Below are the code and all the weights of a small trained network. Each question names an input and a class and asks about switching units off, where a switched-off unit gives its printed mean instead of its output.

import numpy as np


def w(rows, s, z=0):
    codes = np.array(rows[::2]) - 128.0
    scale = np.full(codes.shape[1], s)
    scale[-1] = z or s
    return codes * scale


def f(y):
    return y / 2 * (1 + np.tanh(0.7978845608 * (y + 0.044715 * y**3)))


def log_softmax(a):
    a = a - a.max(-1, keepdims=True)
    return a - np.log(np.exp(a).sum(-1, keepdims=True))


def net(x, mask):
    res = np.array(x, float).reshape(1, 6) / 4 @ E
    y = f(res @ A[0][:, :-1].T + A[0][:, -1])
    res = res + np.where(mask, y, B[0][:, -1]) @ B[0][:, :-1]
    return log_softmax(res[-1] @ U[:, :-1].T + U[:, -1])


A, B = {}, {}
E = w([
[157,250,104,103,199,93,168,63,6,125],'x0',
[44,90,220,141,35,145,22,91,108,163],'x1',
[184,132,124,177,98,105,173,108,255,62],'x2',
[137,95,149,154,235,33,162,241,193,170],'x3',
[147,234,198,205,96,249,134,247,62,73],'x4',
[126,133,38,229,249,113,77,65,131,219],'x5',
],0.0088)
A[0] = w([
[153,130,104,130,206,164,139,126,118,109,223],'N1',
[79,58,173,64,71,128,59,98,117,103,133],'N2',
[111,54,104,182,89,129,67,75,196,194,116],'N3',
[127,160,171,206,49,170,116,147,135,71,135],'N4',
[84,145,65,141,160,190,135,160,78,155,108],'N5',
[162,128,159,141,24,214,143,125,157,59,168],'N6',
[146,163,116,146,169,112,155,136,128,113,67],'N7',
[100,195,161,164,122,173,108,73,62,159,132],'N8',
[160,188,109,138,148,143,151,94,83,128,1],'N9',
[60,76,141,78,43,141,98,106,127,149,161],'N10',
[49,81,189,203,160,149,71,195,134,206,147],'N11',
[133,196,147,99,108,172,167,157,125,96,108],'N12',
[100,117,183,103,108,142,132,183,107,108,51],'N13',
[121,117,6,143,177,91,118,49,137,140,138],'N14',
[95,167,154,154,145,182,96,69,39,127,147],'N15',
],0.013,0.0051)
B[0] = w([
[142,114,123,101,137,84,104,140,127,135,189],'N1',
[129,119,147,67,155,135,92,114,103,151,239],'N2',
[97,141,167,137,80,183,119,141,196,152,228],'N3',
[181,194,140,127,162,75,122,251,136,118,224],'N4',
[131,143,118,89,140,75,99,130,86,137,182],'N5',
[192,214,101,173,106,100,186,174,215,98,252],'N6',
[134,134,155,107,122,133,125,133,112,152,162],'N7',
[100,50,137,174,82,142,103,103,97,95,218],'N8',
[115,93,150,126,146,162,136,86,100,113,184],'N9',
[95,101,146,64,119,104,61,136,121,101,235],'N10',
[197,161,84,189,131,121,198,116,84,86,231],'N11',
[150,131,160,147,89,101,147,166,150,122,194],'N12',
[143,133,118,116,148,130,135,100,83,146,182],'N13',
[99,193,86,119,204,134,137,140,133,155,243],'N14',
[118,81,110,197,109,167,119,85,128,153,225],'N15',
],0.016,0.02)
U = w([
[110,118,176,33,125,92,62,184,126,119,191],'0',
[120,17,111,137,140,118,126,67,23,113,132],'1',
[152,172,55,155,211,95,169,140,117,118,187],'2',
[167,114,123,251,29,128,178,159,154,106,149],'3',
[60,50,134,152,69,141,112,84,233,130,2],'4',
],0.012,0.0041)

Each question gives the input, the list of numbers given to net, and the class t.
The units are the neurons (one row each of A and B). Each row of codes is followed by its name. A weight is (code - 128) times the scale printed after its matrix; where a second scale follows, it is the last column's (A, B and U).
mask holds one flag per neuron, in row order. A switched-off neuron (its flag False) gives its mean, the last column of its row in B, instead of its output. The means were averaged over made-up inputs and are rounded, as every weight is.
A unit's drop is (log p(t) with every unit on - log p(t) with that unit switched off) / (log p(t) with every unit on - log p(t) with every unit switched off).
The circuit of an input: a set's keep is (log p(t) with only the set's units on - log p(t) with every unit switched off) / (log p(t) with every unit on - log p(t) with every unit switched off). Starting from the 12 units with the biggest drops (on a tie, the unit counted first), units are removed one at a time, each time the one whose removal leaves the highest keep (on an exact tie, the one counted first), for as long as the keep stays at least 0.8.
circuit, biggest first: the units of the circuit, biggest drop first
unit that matters most: the unit with the biggest drop
top k neurons: the k neurons with the biggest drops, biggest first
drop of u: that unit's drop, to one decimal
input [3,4,2,-3,-4,0], class 4: circuit, biggest first : [N4]
input [-4,-1,-7,-5,3,1], class 1: circuit, biggest first : [N3; N8]
input [6,4,3,-8,-3,-2], class 4: circuit, biggest first : [N11; N15]
input [-2,5,-8,5,8,5], class 3: top 2 neurons : [N11; N2]
input [5,8,1,-4,-4,-3], class 4: circuit, biggest first : [N15; N11]
input [3,2,2,3,4,1], class 3: top 2 neurons : [N14; N2]
input [-7,-5,1,-7,-3,-5], class 0: top 2 neurons : [N10; N11]
input [1,7,4,1,-6,4], class 4: top 3 neurons : [N3; N4; N5]
input [5,-4,5,8,7,-4], class 3: top 4 neurons : [N10; N12; N14; N2]
input [1,2,-7,1,-7,2], class 0: top 2 neurons : [N6; N10]
input [-7,8,4,-8,-2,-1], class 0: top 2 neurons : [N10; N2]
input [-8,8,4,0,-6,0], class 0: top 2 neurons : [N2; N10]
input [3,-8,1,8,8,-6], class 3: top 2 neurons : [N12; N10]
input [4,7,8,7,-2,-6], class 0: top 2 neurons : [N11; N14]
input [2,-5,3,-3,5,3], class 3: unit that matters most : N14
input [4,6,1,3,-1,2], class 3: top 2 neurons : [N2; N10]
input [7,7,3,2,1,7], class 1: drop of N6 : 0.5
input [4,7,8,5,-4,0], class 4: drop of N5 : 0.0
input [-5,0,-6,-1,2,2], class 1: drop of N6 : 1.0
input [-1,6,6,-4,-4,5], class 4: circuit, biggest first : [N3]
